B =
array([[ 3.28, -0.63,  0.45, -6.04, -0.30,  0.17, -0.08,  0.75, -2.46,
        -4.21,  1.95,  1.69,  6.42, -1.87, -4.93, -0.28],
       [ 2.07, -3.91, -4.46, -1.08,  3.81, -6.07, -2.11, -0.61, -0.12,
         1.96,  1.87,  2.02,  5.31,  3.82, -0.35,  1.19]])
Rows and columns are counted from 1.
(1, 1): 3.28
(1, 2): -0.63
(1, 11): 1.95
(2, 3): -4.46
(2, 14): 3.82
(1, 12): 1.69
(1, 14): -1.87
(1, 7): -0.08
(2, 12): 2.02
(2, 2): -3.91
(2, 10): 1.96
(2, 5): 3.81
(1, 10): -4.21
(2, 1): 2.07
(1, 3): 0.45
(1, 4): -6.04
(2, 8): -0.61
(2, 7): -2.11
(2, 13): 5.31
(1, 16): -0.28

A =
array([[ 2.80,  5.62, -1.90, -0.57,  1.21,  2.71,  0.36, -0.23,  2.90,
        -1.01],
       [-0.97, -1.55,  0.48, -1.58, -0.50,  2.66,  0.10,  0.66, -1.00,
        -0.54],
       [-1.82, -1.10,  1.31, -0.52,  0.67,  2.18,  1.98,  0.65,  2.04,
        -0.51],
       [-2.37,  0.01,  0.05, -0.52, -1.40, -0.77,  1.32,  1.08, -1.72,
        -1.34],
       [-2.42,  0.02,  0.83, -1.64, -1.24, -0.65,  2.08,  1.32, -1.69,
        -1.08],
       [ 1.23,  4.03, -1.51, -0.97,  1.29,  2.95,  0.91, -0.55,  2.70,
        -1.59],
       [-1.68,  1.19, -0.75,  0.78, -0.71, -0.74,  0.09,  0.51, -1.31,
        -0.97],
       [-1.38,  0.87, -0.59,  0.38, -1.26, -0.72,  0.07,  0.96, -1.75,
        -0.85],
       [ 0.43,  0.51,  0.44, -0.79, -0.10,  2.40,  1.31,  1.24,  1.93,
        -0.37],
       [-3.62, -2.12,  0.68, -1.57, -0.43,  1.44,  2.33,  0.29, -0.35,
        -2.17],
       [ 1.64,  3.24, -1.62,  0.29,  0.37,  2.06, -0.76,  0.10,  1.08,
        -0.54],
       [-2.58, -0.23,  0.28, -0.64, -1.70, -1.08,  1.60,  1.38, -1.84,
        -1.29],
       [ 0.30,  3.79, -0.85,  1.99,  1.06, -0.90, -2.23,  0.07, -1.38,
         1.62]])
Indices start at 1.
(1, 1)	2.80
(9, 6)	2.40
(3, 3)	1.31
(1, 9)	2.90
(4, 10)	-1.34
(3, 4)	-0.52
(3, 1)	-1.82
(12, 9)	-1.84
(9, 2)	0.51
(9, 4)	-0.79
(12, 4)	-0.64
(4, 2)	0.01
(1, 4)	-0.57
(6, 9)	2.70
(10, 5)	-0.43
(8, 8)	0.96
(11, 8)	0.10
(4, 7)	1.32
(7, 5)	-0.71
(4, 9)	-1.72
(3, 8)	0.65
(4, 8)	1.08
(11, 10)	-0.54
(2, 1)	-0.97
(2, 5)	-0.50
(5, 3)	0.83
(1, 6)	2.71
(13, 4)	1.99
(1, 10)	-1.01
(10, 2)	-2.12
(2, 3)	0.48
(9, 5)	-0.10
(11, 6)	2.06
(7, 9)	-1.31

m =
array([[-2.41,  2.50, -0.22, -0.94],
       [-3.09, -5.92,  0.42, -0.82],
       [-0.30, -1.31, -2.97, -0.03],
       [-0.79,  1.63, -2.25, -0.28],
       [ 1.08,  0.55,  2.33, -1.19],
       [-2.35, -1.53, -4.15,  1.31],
       [-2.05,  0.71, -2.28,  0.53],
       [-0.20,  0.38, -0.02, -0.11],
       [-0.88, -2.75, -4.34,  1.46],
       [-1.95, -4.92,  0.80, -0.27],
       [-1.93,  2.49,  0.71, -1.11]])
Indices start at 1.
(1, 1) => -2.41
(3, 2) => -1.31
(7, 3) => -2.28
(7, 2) => 0.71
(3, 4) => -0.03
(5, 4) => -1.19
(6, 4) => 1.31
(3, 3) => -2.97
(11, 4) => -1.11
(9, 1) => -0.88
(5, 3) => 2.33
(11, 1) => -1.93
(2, 2) => -5.92
(9, 3) => -4.34
(2, 4) => -0.82
(1, 4) => -0.94
(4, 4) => -0.28
(4, 3) => -2.25
(11, 3) => 0.71
(10, 1) => -1.95
(8, 1) => -0.20
(1, 3) => -0.22
(2, 3) => 0.42
(5, 1) => 1.08
(2, 1) => -3.09
(8, 2) => 0.38
(5, 2) => 0.55
(4, 1) => -0.79
(11, 2) => 2.49
